Below is a small trained network, with its code and all its weights. Each question gives an input and a class and asks what happens when units are switched off, that is, made to give their printed mean instead of their output.

import numpy as np


def w(rows, s, z=0):
    codes = np.array(rows[::2]) - 128.0
    scale = np.full(codes.shape[1], s)
    scale[-1] = z or s
    return codes * scale


def f(y):
    return y / 2 * (1 + np.tanh(0.7978845608 * (y + 0.044715 * y**3)))


def log_softmax(a):
    a = a - a.max(-1, keepdims=True)
    return a - np.log(np.exp(a).sum(-1, keepdims=True))


def net(x, mask):
    res = np.array(x, float).reshape(1, 5) / 4 @ E
    y = f(res @ A[0][:, :-1].T + A[0][:, -1])
    res = res + np.where(mask, y, B[0][:, -1]) @ B[0][:, :-1]
    return log_softmax(res[-1] @ U[:, :-1].T + U[:, -1])


A, B = {}, {}
E = w([
[156,114,206,254],'x0',
[53,140,73,200],'x1',
[135,124,112,143],'x2',
[113,61,132,70],'x3',
[105,81,191,81],'x4',
],0.0086)
A[0] = w([
[157,125,112,169,93],'n0',
[52,101,106,161,56],'n1',
[61,146,131,156,46],'n2',
[145,119,73,139,134],'n3',
[140,164,149,136,88],'n4',
[184,136,154,174,119],'n5',
[164,175,162,103,95],'n6',
[174,126,123,116,90],'n7',
[126,147,215,189,66],'n8',
[133,101,183,191,94],'n9',
[143,60,106,197,17],'n10',
[104,125,174,62,94],'n11',
[177,113,189,153,98],'n12',
[92,160,97,118,65],'n13',
[143,187,138,142,90],'n14',
[243,145,146,86,88],'n15',
[135,43,141,195,117],'n16',
[157,177,137,171,124],'n17',
[43,126,125,157,39],'n18',
[111,4,104,99,101],'n19',
[74,102,100,160,28],'n20',
[163,107,145,78,131],'n21',
[92,136,111,152,15],'n22',
[194,144,154,96,95],'n23',
[154,172,121,153,110],'n24',
[113,106,71,47,158],'n25',
[141,74,103,142,168],'n26',
[192,151,56,176,153],'n27',
[136,119,138,148,3],'n28',
[121,83,59,109,180],'n29',
[129,118,150,190,74],'n30',
],0.012,0.0022)
B[0] = w([
[108,154,176,122,162],'n0',
[148,68,70,219,177],'n1',
[200,74,93,169,163],'n2',
[116,106,186,103,155],'n3',
[61,136,118,144,136],'n4',
[87,112,126,96,198],'n5',
[128,133,86,203,148],'n6',
[144,113,94,164,134],'n7',
[126,134,209,93,231],'n8',
[171,151,157,40,222],'n9',
[174,104,216,69,178],'n10',
[111,123,118,136,194],'n11',
[126,143,104,124,193],'n12',
[161,172,106,132,160],'n13',
[79,167,169,177,156],'n14',
[161,58,90,191,202],'n15',
[134,161,169,32,212],'n16',
[69,159,133,136,195],'n17',
[180,1,159,145,172],'n18',
[11,121,170,144,208],'n19',
[170,71,54,133,159],'n20',
[76,126,99,159,185],'n21',
[200,109,111,131,143],'n22',
[165,73,84,216,168],'n23',
[85,144,98,129,168],'n24',
[155,159,170,74,255],'n25',
[76,154,192,100,143],'n26',
[101,142,105,95,222],'n27',
[171,110,118,114,123],'n28',
[123,171,179,87,190],'n29',
[170,159,74,86,195],'n30',
],0.0063,0.0062)
U = w([
[102,254,161,95,68],'0',
[42,226,158,175,251],'1',
[102,126,113,239,42],'2',
],0.0092,0.0011)

Each question gives the input, the list of numbers given to net, and the class t.
The units are the neurons (one row each of A and B). Each row of codes is followed by its name. A weight is (code - 128) times the scale printed after its matrix; where a second scale follows, it is the last column's (A, B and U).
mask holds one flag per neuron, in row order. A switched-off neuron (its flag False) gives its mean, the last column of its row in B, instead of its output. The means were averaged over made-up inputs and are rounded, as every weight is.
A unit's drop is (log p(t) with every unit on - log p(t) with that unit switched off) / (log p(t) with every unit on - log p(t) with every unit switched off).
The circuit of an input: a set's keep is (log p(t) with only the set's units on - log p(t) with every unit switched off) / (log p(t) with every unit on - log p(t) with every unit switched off). Starting from the 12 units with the biggest drops (on a tie, the unit counted first), units are removed one at a time, each time the one whose removal leaves the highest keep (on an exact tie, the one counted first), for as long as the keep stays at least 0.8.
circuit, biggest first: the units of the circuit, biggest drop first
unit that matters most: the unit with the biggest drop
top k neurons: the k neurons with the biggest drops, biggest first
drop of u: that unit's drop, to one decimal
input [1,-6,-2,-4,-7], class 2: unit that matters most : n15
input [-1,-7,5,4,7], class 2: circuit, biggest first : [n15 n23]
input [-4,-4,-1,6,5], class 1: circuit, biggest first : [n19 n21]
input [3,7,-8,-4,8], class 2: top 2 neurons : [n18 n1]
input [7,7,4,1,1], class 0: top 2 neurons : [n16 n9]
input [-4,-5,-3,6,4], class 1: top 2 neurons : [n19 n21]
input [-2,-8,-4,2,7], class 2: top 2 neurons : [n15 n23]
input [-6,7,-7,-1,2], class 2: top 2 neurons : [n1 n18]
input [6,5,1,6,-8], class 0: top 2 neurons : [n16 n10]
input [-5,-6,-1,6,6], class 1: drop of n4 : 0.0
input [5,2,7,1,5], class 0: drop of n9 : 0.1
input [-1,-3,8,-1,7], class 2: drop of n9 : 0.2
